Below is a small trained network, with its code and all its weights. Each question gives an input and a class and asks what happens when units are switched off, that is, made to give their printed mean instead of their output.

import numpy as np


def w(rows, s, z=0):
    codes = np.array(rows[::2]) - 128.0
    scale = np.full(codes.shape[1], s)
    scale[-1] = z or s
    return codes * scale


def f(y):
    return np.maximum(y, 0)


def log_softmax(a):
    a = a - a.max(-1, keepdims=True)
    return a - np.log(np.exp(a).sum(-1, keepdims=True))


def net(x, mask):
    res = np.array(x, float).reshape(1, 4) / 4 @ E
    y = f(res @ A[0][:, :-1].T + A[0][:, -1])
    res = res + np.where(mask, y, B[0][:, -1]) @ B[0][:, :-1]
    return log_softmax(res[-1] @ U[:, :-1].T + U[:, -1])


A, B = {}, {}
E = w([
[101,117,168,78,201,65,164],'x0',
[100,121,102,99,172,144,105],'x1',
[249,140,122,97,170,111,122],'x2',
[137,48,165,74,106,110,64],'x3',
],0.017)
A[0] = w([
[174,59,176,60,136,59,80,106],'n1',
[107,53,131,131,28,172,25,216],'n2',
[254,128,104,104,174,134,130,149],'n3',
[94,135,203,94,188,53,186,140],'n4',
[152,201,111,117,200,91,226,152],'n5',
[95,175,78,197,86,199,147,248],'n6',
[132,151,86,106,136,163,131,151],'n7',
[63,63,143,114,79,96,128,133],'n8',
[13,156,124,168,115,121,187,254],'n9',
[201,154,60,137,112,178,73,200],'n10',
],0.013,0.0048)
B[0] = w([
[172,106,156,22,112,117,126,247],'n1',
[133,91,138,145,177,148,1,251],'n2',
[230,162,116,136,118,84,135,240],'n3',
[89,78,143,108,126,86,192,234],'n4',
[102,146,89,166,165,63,159,235],'n5',
[101,213,58,97,95,161,117,245],'n6',
[126,163,117,145,122,139,114,160],'n7',
[79,147,206,127,134,113,127,195],'n8',
[88,51,68,111,95,172,159,237],'n9',
[195,157,153,207,91,193,152,224],'n10',
],0.025,0.019)
U = w([
[113,145,62,151,97,168,114,195],'0',
[100,112,176,158,131,146,33,59],'1',
[170,211,105,224,127,113,157,216],'2',
[228,93,175,148,130,162,94,94],'3',
[74,72,95,145,111,103,212,251],'4',
[62,46,254,125,150,121,146,157],'5',
[147,164,108,182,208,37,226,53],'6',
[183,82,163,82,124,69,150,11],'7',
],0.011,0.0014)

Each question gives the input, the list of numbers given to net, and the class t.
The units are the neurons (one row each of A and B). Each row of codes is followed by its name. A weight is (code - 128) times the scale printed after its matrix; where a second scale follows, it is the last column's (A, B and U).
mask holds one flag per neuron, in row order. A switched-off neuron (its flag False) gives its mean, the last column of its row in B, instead of its output. The means were averaged over made-up inputs and are rounded, as every weight is.
A unit's drop is (log p(t) with every unit on - log p(t) with that unit switched off) / (log p(t) with every unit on - log p(t) with every unit switched off).
The circuit of an input: a set's keep is (log p(t) with only the set's units on - log p(t) with every unit switched off) / (log p(t) with every unit on - log p(t) with every unit switched off). Starting from all 10 units, units are removed one at a time, each time the one whose removal leaves the highest keep (on an exact tie, the one counted first), for as long as the keep stays at least 0.8.
circuit, biggest first: the units of the circuit, biggest drop first
most important unit: the unit with the biggest drop
top k neurons: the k neurons with the biggest drops, biggest first
drop when u is switched off: that unit's drop, to one decimal
input [0,3,4,1], class 3: circuit, biggest first => n4
input [6,8,1,0], class 6: top 3 neurons => n9, n5, n2
input [1,-2,-7,-5], class 4: top 4 neurons => n9, n2, n10, n3
input [1,-5,-8,4], class 5: top 2 neurons => n8, n9
input [1,-7,-4,4], class 5: top 2 neurons => n6, n8
input [0,2,6,7], class 3: top 2 neurons => n4, n5
input [7,2,-4,0], class 4: top 2 neurons => n2, n9
input [0,2,8,-1], class 2: top 2 neurons => n10, n4
input [1,1,-7,5], class 5: top 2 neurons => n8, n6
input [1,7,-1,6], class 5: top 2 neurons => n6, n3
input [7,-5,1,-1], class 6: top 2 neurons => n5, n9
input [0,-3,-7,6], class 1: top 2 neurons => n2, n4
input [-2,7,-7,6], class 1: drop when n2 is switched off => 3.1
input [-5,5,3,0], class 2: drop when n9 is switched off => 0.0
input [4,-8,-1,6], class 5: most important unit => n3
input [2,-8,1,-6], class 6: drop when n5 is switched off => 2.9
